Below are the code and all the weights of a small trained network. Each question names an input and a target symbol and asks about switching units off, where a switched-off unit gives its printed mean instead of its output.

import numpy as np


def w(rows, s, z=0):
    codes = np.array(rows[::2]) - 128.0
    scale = np.full(codes.shape[1], s)
    scale[-1] = z or s
    return codes * scale


def norm(h):
    return h / np.sqrt((h * h).mean(-1, keepdims=True) + 1e-5)


def f(y):
    return y / 2 * (1 + np.tanh(0.7978845608 * (y + 0.044715 * y**3)))


def softmax(a):
    e = np.exp(a - a.max(-1, keepdims=True))
    return e / e.sum(-1, keepdims=True)


def log_softmax(a):
    a = a - a.max(-1, keepdims=True)
    return a - np.log(np.exp(a).sum(-1, keepdims=True))


def net(x, mask):
    ids = ['βγεζθλστ'.index(c) for c in x.split()]
    T = len(ids)
    res = E[ids] + P[:T]
    u = 0
    for l in range(3):
        r = norm(res)
        for j in range(2):
            rows = slice(2 * j, 2 * j + 2)
            q, k, v = (r @ M[l][rows].T for M in (Q, K, V))
            z = softmax(np.where(np.tri(T) > 0, q @ k.T / 2**0.5, -1e9)) @ v
            o = O[l][rows]
            res = res + np.where(mask[u + j], z, o[:, -1]) @ o[:, :-1]
        u += 2
        y = f(norm(res) @ A[l][:, :-1].T + A[l][:, -1])
        res = res + np.where(mask[u : u + 8], y, B[l][:, -1]) @ B[l][:, :-1]
        u += 8
    return log_softmax(norm(res)[-1] @ U[:, :-1].T + U[:, -1])


Q, K, V, O, A, B = {}, {}, {}, {}, {}, {}
E = w([
[134,90,194,176,138,102,119,112],'β',
[83,56,212,125,224,65,13,105],'γ',
[214,109,151,101,113,94,72,127],'ε',
[206,85,131,122,127,133,9,125],'ζ',
[104,165,97,82,154,138,209,74],'θ',
[173,186,34,239,166,134,134,70],'λ',
[96,184,140,180,153,114,134,136],'σ',
[76,175,53,168,72,57,118,91],'τ',
],0.016)
P = w([
[111,119,36,187,254,158,87,13],'0',
[167,119,56,222,185,189,125,60],'1',
[157,175,148,191,158,152,113,58],'2',
[161,177,172,176,143,140,121,79],'3',
[180,143,191,166,162,133,143,106],'4',
[164,148,193,136,163,111,126,103],'5',
[170,149,219,144,141,140,150,138],'6',
[157,134,211,116,156,95,142,129],'7',
[155,144,216,121,137,131,144,165],'8',
[131,127,206,99,141,101,119,160],'9',
[131,118,205,99,136,104,136,181],'10',
[114,108,192,85,131,103,134,213],'11',
[110,98,174,97,115,117,122,219],'12',
[108,93,133,69,136,79,104,174],'13',
],0.0073)
Q[0] = w([
[253,149,150,36,155,21,96,123],'L0H1',
[166,146,126,178,67,102,65,213],'L0H1',
[164,130,109,99,143,147,71,85],'L0H2',
[90,95,43,142,93,197,128,66],'L0H2',
],0.0063)
K[0] = w([
[84,78,149,62,43,90,91,197],'L0H1',
[90,135,91,189,93,47,118,214],'L0H1',
[83,195,113,141,168,42,2,231],'L0H2',
[132,142,114,45,89,177,104,72],'L0H2',
],0.0064)
V[0] = w([
[50,84,77,245,3,95,180,103],'L0H1',
[222,101,185,153,157,244,61,128],'L0H1',
[125,42,43,113,77,8,85,136],'L0H2',
[140,112,138,60,114,185,96,98],'L0H2',
],0.0049)
O[0] = w([
[113,96,179,91,141,65,153,90,45],'L0H1',
[108,112,175,159,100,148,126,143,254],'L0H1',
[133,159,105,133,87,102,172,123,162],'L0H2',
[177,124,121,79,157,111,247,123,123],'L0H2',
],0.012,0.0028)
A[0] = w([
[183,154,121,132,18,157,44,178,52],'L0N1',
[160,108,120,124,111,224,119,145,126],'L0N2',
[177,124,137,86,90,49,131,94,172],'L0N3',
[73,81,197,64,151,91,60,253,253],'L0N4',
[152,112,144,155,101,80,35,154,240],'L0N5',
[197,154,91,170,166,87,123,113,18],'L0N6',
[121,132,149,175,250,67,81,188,220],'L0N7',
[16,163,71,186,149,146,147,124,249],'L0N8',
],0.0069,0.0013)
B[0] = w([
[147,72,20,134,157,126,72,141,223],'L0N1',
[163,130,55,60,120,114,100,97,164],'L0N2',
[126,146,94,27,143,233,77,69,158],'L0N3',
[176,157,167,181,125,226,193,146,203],'L0N4',
[125,93,145,107,182,219,190,115,253],'L0N5',
[124,253,152,206,83,228,110,152,160],'L0N6',
[106,180,151,183,34,132,104,96,194],'L0N7',
[104,130,250,209,210,107,129,189,186],'L0N8',
],0.0065,0.0073)
Q[1] = w([
[195,84,128,113,157,218,134,142],'L1H1',
[71,100,97,74,87,115,240,119],'L1H1',
[255,94,97,163,229,175,129,252],'L1H2',
[134,125,127,202,69,216,55,92],'L1H2',
],0.0061)
K[1] = w([
[105,102,161,116,114,130,102,254],'L1H1',
[187,62,144,166,115,127,79,73],'L1H1',
[116,167,156,139,173,205,126,228],'L1H2',
[223,184,153,185,123,68,85,196],'L1H2',
],0.0074)
V[1] = w([
[129,119,115,192,199,53,253,163],'L1H1',
[148,164,158,74,99,79,100,192],'L1H1',
[148,189,130,178,40,118,115,139],'L1H2',
[129,49,161,101,104,146,54,148],'L1H2',
],0.0068)
O[1] = w([
[141,148,238,139,33,125,132,239,135],'L1H1',
[102,60,78,120,9,188,148,78,2],'L1H1',
[51,163,186,141,226,240,131,152,169],'L1H2',
[254,206,178,205,137,101,175,26,78],'L1H2',
],0.0084,0.0048)
A[1] = w([
[88,128,82,85,93,93,113,79,255],'L1N1',
[95,154,61,188,133,165,126,154,243],'L1N2',
[123,229,153,152,171,69,169,242,115],'L1N3',
[82,132,122,141,216,146,155,95,169],'L1N4',
[63,130,212,112,130,137,101,136,144],'L1N5',
[3,115,81,31,132,86,175,138,236],'L1N6',
[125,185,202,157,161,200,130,143,227],'L1N7',
[124,162,122,117,148,185,231,87,104],'L1N8',
],0.0082,0.0013)
B[1] = w([
[254,65,123,116,180,171,126,107,128],'L1N1',
[101,116,183,137,147,107,235,128,175],'L1N2',
[137,96,139,145,106,129,113,62,219],'L1N3',
[139,156,128,160,40,85,130,159,194],'L1N4',
[198,137,98,176,124,125,215,111,178],'L1N5',
[173,121,112,138,152,186,132,93,186],'L1N6',
[117,108,158,83,116,85,122,137,254],'L1N7',
[137,83,219,161,88,107,88,129,140],'L1N8',
],0.0094,0.0088)
Q[2] = w([
[145,88,129,102,198,147,96,159],'L2H1',
[126,98,182,118,140,111,95,46],'L2H1',
[117,187,2,43,104,148,140,169],'L2H2',
[81,162,157,116,189,112,154,152],'L2H2',
],0.0077)
K[2] = w([
[124,2,165,37,56,167,107,162],'L2H1',
[130,95,150,159,35,144,143,105],'L2H1',
[117,133,80,249,115,44,187,26],'L2H2',
[75,142,175,156,104,161,193,145],'L2H2',
],0.0063)
V[2] = w([
[103,209,1,157,212,67,91,129],'L2H1',
[81,59,142,16,65,172,188,123],'L2H1',
[151,161,112,154,89,124,124,171],'L2H2',
[57,95,109,126,107,58,122,86],'L2H2',
],0.0054)
O[2] = w([
[87,77,213,97,92,9,71,164,103],'L2H1',
[225,103,76,165,173,56,55,114,3],'L2H1',
[189,140,184,17,138,69,160,103,115],'L2H2',
[240,54,255,131,166,192,75,178,17],'L2H2',
],0.0067,0.0059)
A[2] = w([
[123,155,131,118,87,111,137,30,251],'L2N1',
[161,132,169,43,92,180,53,126,95],'L2N2',
[91,68,205,150,90,2,120,184,144],'L2N3',
[58,36,142,113,117,179,133,127,77],'L2N4',
[204,61,101,193,77,120,101,146,89],'L2N5',
[111,180,190,141,66,29,172,94,136],'L2N6',
[191,125,142,150,83,148,47,230,128],'L2N7',
[156,118,121,50,190,148,135,141,60],'L2N8',
],0.0086,0.0017)
B[2] = w([
[101,116,153,105,120,129,142,194,195],'L2N1',
[79,146,172,119,70,89,169,72,183],'L2N2',
[175,233,161,145,247,15,124,127,187],'L2N3',
[114,168,139,145,77,68,77,149,141],'L2N4',
[229,152,89,132,135,125,112,50,133],'L2N5',
[180,66,145,156,119,179,87,131,254],'L2N6',
[131,163,81,132,77,30,177,144,177],'L2N7',
[138,61,158,99,178,114,44,162,166],'L2N8',
],0.011,0.0079)
U = w([
[162,116,232,200,240,51,115,140,127],'β',
[85,16,168,249,66,219,132,104,51],'γ',
[46,224,94,89,212,190,251,144,168],'ε',
[206,76,69,150,240,196,68,81,212],'ζ',
[202,170,86,107,66,56,183,107,131],'θ',
[53,43,115,120,150,121,19,239,112],'λ',
[69,145,104,159,73,167,48,137,5],'σ',
[55,101,198,15,132,124,97,2,136],'τ',
],0.0053,0.0016)

Each question gives the input, a string of symbols that net reads in full, and the target symbol t.
The units are the heads (2 rows each of Q, K, V and O) and the neurons (one row each of A and B). Each row of codes is followed by its name. A weight is (code - 128) times the scale printed after its matrix; where a second scale follows, it is the last column's (O, A, B and U).
mask holds one flag per unit, layer by layer, with each layer's heads first. A switched-off unit (its flag False) gives its mean, the last column of its rows in O or B, instead of its output. The means were averaged over made-up inputs and are rounded, as every weight is.
A unit's drop is (log p(t) with every unit on - log p(t) with that unit switched off) / (log p(t) with every unit on - log p(t) with every unit switched off).
The circuit of an input: a set's keep is (log p(t) with only the set's units on - log p(t) with every unit switched off) / (log p(t) with every unit on - log p(t) with every unit switched off). Starting from the 12 units with the biggest drops (on a tie, the unit counted first), units are removed one at a time, each time the one whose removal leaves the highest keep (on an exact tie, the one counted first), for as long as the keep stays at least 0.8.
circuit, biggest first: the units of the circuit, biggest drop first
most important unit: the unit with the biggest drop
k most important neurons: the k neurons with the biggest drops, biggest first
top k neurons in layer l: the k neurons of layer l with the biggest drops, biggest first
which heads matter: for each layer, one digit per head in row order, 1 if its drop is at least 0.15 and else 0, layers parted by /
input β ζ ζ β λ ζ ζ ζ θ, target β: 3 most important neurons	L0N1; L1N8; L2N3
input θ θ τ ζ, target τ: circuit, biggest first	L0H1; L2N2; L0N3
input ζ τ λ ε ζ ζ θ ζ θ ζ ζ θ ζ τ, target γ: 4 most important neurons	L0N8; L1N3; L1N8; L0N4
input ζ ζ γ ζ σ ζ, target σ: top 2 neurons in layer 0	L0N1; L0N5
input θ ζ ζ θ ζ ζ σ ε ζ θ ζ θ ζ, target θ: which heads matter	00 / 10 / 00
input ζ λ γ ε, target λ: which heads matter	10 / 00 / 10
input τ λ θ ζ ζ β θ θ ζ β τ ζ τ τ, target ζ: which heads matter	10 / 01 / 00
input τ ζ τ θ λ ζ ζ θ τ ε, target τ: circuit, biggest first	L2N2; L0N3
input λ τ γ λ ε λ θ, target β: most important unit	L0H2
input λ τ λ τ σ τ λ ζ θ ζ ζ ζ τ, target ε: which heads matter	11 / 11 / 00
input τ ζ τ ζ σ θ ζ ζ θ ε ζ, target θ: 2 most important neurons	L2N7; L0N3
input τ γ ζ θ γ τ λ γ ε ζ ζ τ, target ε: which heads matter	10 / 01 / 00
input λ ζ λ ζ θ λ ε, target λ: which heads matter	00 / 01 / 00
input ζ ζ λ, target β: 2 most important neurons	L2N3; L1N7
input ζ ζ θ ζ λ ζ τ ζ λ ζ, target λ: top neuron in layer 1	L1N3
input ζ τ ζ λ τ τ ζ τ γ λ β ζ θ ε, target θ: which heads matter	10 / 10 / 10
input ε θ τ σ ζ θ σ θ θ ε ζ γ γ, target γ: 3 most important neurons	L0N4; L1N5; L0N8
input ε ζ ζ σ ε, target σ: top 3 neurons in layer 1	L1N4; L1N5; L1N2
input θ ζ τ, target β: top 2 neurons in layer 2	L2N3; L2N6
input ζ ζ ζ ζ ζ ζ τ θ ε β ζ τ, target γ: which heads matter	11 / 01 / 00
input ζ ζ θ ζ λ ζ θ, target γ: 3 most important neurons	L0N1; L1N4; L1N6
input ζ θ θ τ ε θ τ τ ζ ζ ζ τ, target ζ: which heads matter	10 / 00 / 00
input ζ β ζ ζ ζ, target ζ: which heads matter	10 / 11 / 00
input ζ λ ε ζ ζ θ ζ ζ σ ζ θ θ ε, target θ: 2 most important neurons	L2N7; L2N5
input λ ε θ λ λ θ, target γ: top 2 neurons in layer 1	L1N4; L1N3
input β θ ζ θ ζ ζ θ ε γ ζ ε, target ζ: most important neuron	L0N1
input τ ζ ε ζ ζ τ ζ, target τ: top neuron in layer 0	L0N3
